Below is a small trained network, with its code and all its weights. Each question gives an input and a class and asks what happens when units are switched off, that is, made to give their printed mean instead of their output.

import numpy as np


def w(rows, s, z=0):
    codes = np.array(rows[::2]) - 128.0
    scale = np.full(codes.shape[1], s)
    scale[-1] = z or s
    return codes * scale


def norm(h):
    return h / np.sqrt((h * h).mean(-1, keepdims=True) + 1e-5)


def f(y):
    return np.maximum(y, 0)


def log_softmax(a):
    a = a - a.max(-1, keepdims=True)
    return a - np.log(np.exp(a).sum(-1, keepdims=True))


def net(x, mask):
    res = np.array(x, float).reshape(1, 7) / 4 @ E
    u = 0
    for l in range(2):
        y = f(norm(res) @ A[l][:, :-1].T + A[l][:, -1])
        res = res + np.where(mask[u : u + 7], y, B[l][:, -1]) @ B[l][:, :-1]
        u += 7
    return log_softmax(norm(res)[-1] @ U[:, :-1].T + U[:, -1])


A, B = {}, {}
E = w([
[110,182,126,177,11],'x0',
[126,131,127,132,130],'x1',
[121,120,126,129,128],'x2',
[208,109,138,224,173],'x3',
[131,129,132,124,125],'x4',
[160,110,139,112,104],'x5',
[157,119,25,129,109],'x6',
],0.011)
A[0] = w([
[17,157,89,130,180,94],'L0N0',
[105,121,179,149,70,59],'L0N1',
[154,67,116,175,173,162],'L0N2',
[70,162,222,201,115,70],'L0N3',
[112,211,128,154,34,89],'L0N4',
[102,213,145,179,83,2],'L0N5',
[107,126,253,109,124,33],'L0N6',
],0.011,0.007)
B[0] = w([
[252,161,162,115,104,179],'L0N0',
[109,101,77,126,148,165],'L0N1',
[159,183,171,137,95,236],'L0N2',
[111,141,68,141,173,209],'L0N3',
[131,29,151,127,102,254],'L0N4',
[135,50,126,134,83,175],'L0N5',
[22,225,69,154,197,183],'L0N6',
],0.013,0.0062)
A[1] = w([
[152,111,60,99,106,100],'L1N0',
[94,151,140,2,89,65],'L1N1',
[148,82,136,55,222,73],'L1N2',
[144,140,64,131,117,1],'L1N3',
[178,192,151,95,200,61],'L1N4',
[188,120,77,132,99,130],'L1N5',
[124,88,112,103,174,40],'L1N6',
],0.016,0.0041)
B[1] = w([
[82,171,124,79,192,195],'L1N0',
[247,175,196,254,160,208],'L1N1',
[80,88,93,144,38,205],'L1N2',
[95,135,132,130,149,146],'L1N3',
[114,139,108,101,67,254],'L1N4',
[72,129,172,70,184,228],'L1N5',
[80,71,65,145,95,144],'L1N6',
],0.014,0.0081)
U = w([
[121,66,91,118,13,87],'0',
[249,183,181,186,181,80],'1',
[144,155,139,96,155,254],'2',
[63,192,111,81,212,85],'3',
],0.012,0.0075)

Each question gives the input, the list of numbers given to net, and the class t.
The units are the neurons (one row each of A and B). Each row of codes is followed by its name. A weight is (code - 128) times the scale printed after its matrix; where a second scale follows, it is the last column's (A, B and U).
mask holds one flag per neuron, layer by layer. A switched-off neuron (its flag False) gives its mean, the last column of its row in B, instead of its output. The means were averaged over made-up inputs and are rounded, as every weight is.
A unit's drop is (log p(t) with every unit on - log p(t) with that unit switched off) / (log p(t) with every unit on - log p(t) with every unit switched off).
The circuit of an input: a set's keep is (log p(t) with only the set's units on - log p(t) with every unit switched off) / (log p(t) with every unit on - log p(t) with every unit switched off). Starting from the 12 units with the biggest drops (on a tie, the unit counted first), units are removed one at a time, each time the one whose removal leaves the highest keep (on an exact tie, the one counted first), for as long as the keep stays at least 0.8.
circuit, biggest first: the units of the circuit, biggest drop first
most important unit: the unit with the biggest drop
top k neurons: the k neurons with the biggest drops, biggest first
k most important neurons of layer l: the k neurons of layer l with the biggest drops, biggest first
drop of u: that unit's drop, to one decimal
input [5,-2,-2,7,5,-2,-8], class 3: top 3 neurons -> [L0N6 L1N1 L0N3]
input [1,5,6,3,1,4,2], class 2: most important unit -> L1N1
input [6,3,-3,-5,-1,2,8], class 3: 2 most important neurons of layer 1 -> [L1N0 L1N5]
input [-2,5,-3,1,-4,1,-1], class 0: 2 most important neurons of layer 1 -> [L1N4 L1N1]
input [0,-3,8,2,-6,3,4], class 3: top 2 neurons -> [L1N1 L1N5]
input [-5,3,0,-7,-3,-2,7], class 1: top 4 neurons -> [L1N1 L0N3 L0N1 L0N4]
input [5,2,3,-1,-6,-2,6], class 3: 2 most important neurons of layer 1 -> [L1N0 L1N5]
input [3,-4,-5,-1,8,3,-4], class 3: 2 most important neurons of layer 0 -> [L0N6 L0N3]
input [0,-6,8,0,-4,0,-8], class 3: top 2 neurons -> [L0N6 L1N1]
input [-8,-4,3,-7,8,-5,-8], class 0: top 3 neurons -> [L1N2 L1N4 L0N2]
input [5,-3,-6,-1,5,0,8], class 3: top 2 neurons -> [L1N0 L1N5]
input [6,2,-7,-7,1,-1,3], class 1: top 2 neurons -> [L1N1 L1N2]
input [3,-5,0,1,-2,4,2], class 2: top 3 neurons -> [L1N2 L1N5 L1N4]
input [0,6,0,-1,-4,4,-5], class 3: circuit, biggest first -> [L0N6]
input [5,-7,3,-6,-8,5,0], class 1: top 3 neurons -> [L1N1 L1N2 L1N4]
input [1,3,2,3,-6,5,4], class 2: 2 most important neurons of layer 1 -> [L1N5 L1N1]
input [-7,4,6,6,4,7,5], class 0: top 4 neurons -> [L1N2 L1N1 L1N4 L0N0]
input [-8,-8,5,-8,2,3,-8], class 0: top 2 neurons -> [L1N2 L0N2]
input [-3,5,3,-3,6,-8,1], class 2: 2 most important neurons of layer 0 -> [L0N0 L0N4]
input [-8,3,-6,3,-7,-2,-5], class 0: most important neuron of layer 1 -> [L1N2]
input [1,0,-3,-7,1,-6,4], class 1: drop of L1N1 -> 0.6
